Here is a tiny trained network, its code and every weight. The questions are about switching its units off for an input and a target symbol, where a switched-off unit gives its printed mean instead of its output.

import numpy as np


def w(rows, s, z=0):
    codes = np.array(rows[::2]) - 128.0
    scale = np.full(codes.shape[1], s)
    scale[-1] = z or s
    return codes * scale


def f(y):
    return np.maximum(y, 0)


def softmax(a):
    e = np.exp(a - a.max(-1, keepdims=True))
    return e / e.sum(-1, keepdims=True)


def log_softmax(a):
    a = a - a.max(-1, keepdims=True)
    return a - np.log(np.exp(a).sum(-1, keepdims=True))


def net(x, mask):
    ids = ['αεημξπτω'.index(c) for c in x.split()]
    T = len(ids)
    res = E[ids] + P[:T]
    r = res
    for j in range(3):
        rows = slice(3 * j, 3 * j + 3)
        q, k, v = (r @ M[0][rows].T for M in (Q, K, V))
        z = softmax(np.where(np.tri(T) > 0, q @ k.T / 3**0.5, -1e9)) @ v
        o = O[0][rows]
        res = res + np.where(mask[j], z, o[:, -1]) @ o[:, :-1]
    y = f(res @ A[0][:, :-1].T + A[0][:, -1])
    res = res + np.where(mask[3:15], y, B[0][:, -1]) @ B[0][:, :-1]
    return log_softmax(res[-1] @ U[:, :-1].T + U[:, -1])


Q, K, V, O, A, B = {}, {}, {}, {}, {}, {}
E = w([
[162,54,32],'α',
[40,177,92],'ε',
[2,115,214],'η',
[118,81,224],'μ',
[149,226,54],'ξ',
[152,62,220],'π',
[140,79,206],'τ',
[141,195,104],'ω',
],0.02)
P = w([
[62,254,139],'0',
[96,197,131],'1',
[129,150,103],'2',
[145,106,78],'3',
[143,69,89],'4',
[139,34,86],'5',
[122,104,82],'6',
],0.0048)
Q[0] = w([
[71,172,134],'head 0',
[163,233,115],'head 0',
[174,225,100],'head 0',
[45,4,151],'head 1',
[139,148,238],'head 1',
[223,163,166],'head 1',
[121,43,76],'head 2',
[87,146,78],'head 2',
[165,158,194],'head 2',
],0.012)
K[0] = w([
[5,114,165],'head 0',
[125,80,123],'head 0',
[132,90,134],'head 0',
[167,202,121],'head 1',
[113,167,148],'head 1',
[152,97,106],'head 1',
[176,123,34],'head 2',
[105,128,136],'head 2',
[94,136,169],'head 2',
],0.015)
V[0] = w([
[225,144,135],'head 0',
[142,85,105],'head 0',
[43,117,91],'head 0',
[172,249,237],'head 1',
[79,139,119],'head 1',
[31,149,67],'head 1',
[161,87,162],'head 2',
[173,254,110],'head 2',
[173,133,135],'head 2',
],0.0095)
O[0] = w([
[254,146,173,2],'head 0',
[123,113,150,75],'head 0',
[164,50,77,219],'head 0',
[55,135,206,197],'head 1',
[102,13,112,172],'head 1',
[127,48,61,219],'head 1',
[148,56,105,104],'head 2',
[13,201,167,85],'head 2',
[12,87,64,80],'head 2',
],0.0052,0.0085)
A[0] = w([
[149,90,151,70],'neuron 0',
[164,81,148,95],'neuron 1',
[52,52,248,140],'neuron 2',
[254,66,157,114],'neuron 3',
[89,150,99,254],'neuron 4',
[129,172,180,101],'neuron 5',
[171,143,226,99],'neuron 6',
[87,94,120,138],'neuron 7',
[100,9,127,124],'neuron 8',
[152,80,147,121],'neuron 9',
[131,80,118,74],'neuron 10',
[196,156,136,29],'neuron 11',
],0.013,0.0047)
B[0] = w([
[94,57,241,139],'neuron 0',
[99,164,188,143],'neuron 1',
[217,128,91,253],'neuron 2',
[53,188,96,158],'neuron 3',
[70,3,170,178],'neuron 4',
[114,123,246,139],'neuron 5',
[103,168,43,145],'neuron 6',
[165,141,80,177],'neuron 7',
[142,186,121,219],'neuron 8',
[119,208,162,148],'neuron 9',
[129,181,166,149],'neuron 10',
[104,151,227,133],'neuron 11',
],0.0065,0.024)
U = w([
[201,183,216,198],'α',
[131,141,164,162],'ε',
[208,2,92,239],'η',
[54,79,118,79],'μ',
[105,207,63,1],'ξ',
[118,130,143,80],'π',
[52,153,154,45],'τ',
[93,46,240,130],'ω',
],0.01,0.0057)

Each question gives the input, a string of symbols that net reads in full, and the target symbol t.
The units are the heads (3 rows each of Q, K, V and O) and the neurons (one row each of A and B). Each row of codes is followed by its name. A weight is (code - 128) times the scale printed after its matrix; where a second scale follows, it is the last column's (O, A, B and U).
mask holds one flag per unit, heads first, then neurons. A switched-off unit (its flag False) gives its mean, the last column of its rows in O or B, instead of its output. The means were averaged over made-up inputs and are rounded, as every weight is.
A unit's drop is (log p(t) with every unit on - log p(t) with that unit switched off) / (log p(t) with every unit on - log p(t) with every unit switched off).
The circuit of an input: a set's keep is (log p(t) with only the set's units on - log p(t) with every unit switched off) / (log p(t) with every unit on - log p(t) with every unit switched off). Starting from the 12 units with the biggest drops (on a tie, the unit counted first), units are removed one at a time, each time the one whose removal leaves the highest keep (on an exact tie, the one counted first), for as long as the keep stays at least 0.8.
circuit, biggest first: the units of the circuit, biggest drop first
most important unit: the unit with the biggest drop
top k neurons: the k neurons with the biggest drops, biggest first
heads that matter: for each layer, one digit per head in row order, 1 if its drop is at least 0.15 and else 0, layers parted by /
drop of u: that unit's drop, to one decimal
input ξ τ ω ξ ξ μ, target α: most important unit => head 0
input ε ε τ, target α: circuit, biggest first => (neuron 4; neuron 9)
input π η τ μ ω η ξ, target η: circuit, biggest first => (head 2; neuron 8)
input ω η ξ η η ω ω, target η: heads that matter => 101
input π ξ ξ, target α: circuit, biggest first => (head 0; head 1)
input ξ π ξ ξ τ, target α: heads that matter => 100
input η τ ω ω ω π π, target α: heads that matter => 000
input ξ μ η ξ α, target ξ: top 2 neurons => (neuron 3; neuron 4)
input ξ ε ξ, target μ: heads that matter => 001
input π ω ξ η η η μ, target α: heads that matter => 000
input ω ε η τ η ξ, target η: top 3 neurons => (neuron 8; neuron 3; neuron 9)
input μ η η η α, target ξ: drop of neuron 3 => 0.4
input η η ω ω τ μ π, target α: drop of neuron 4 => 0.1
input ε η μ ξ ε, target μ: drop of head 2 => 0.1
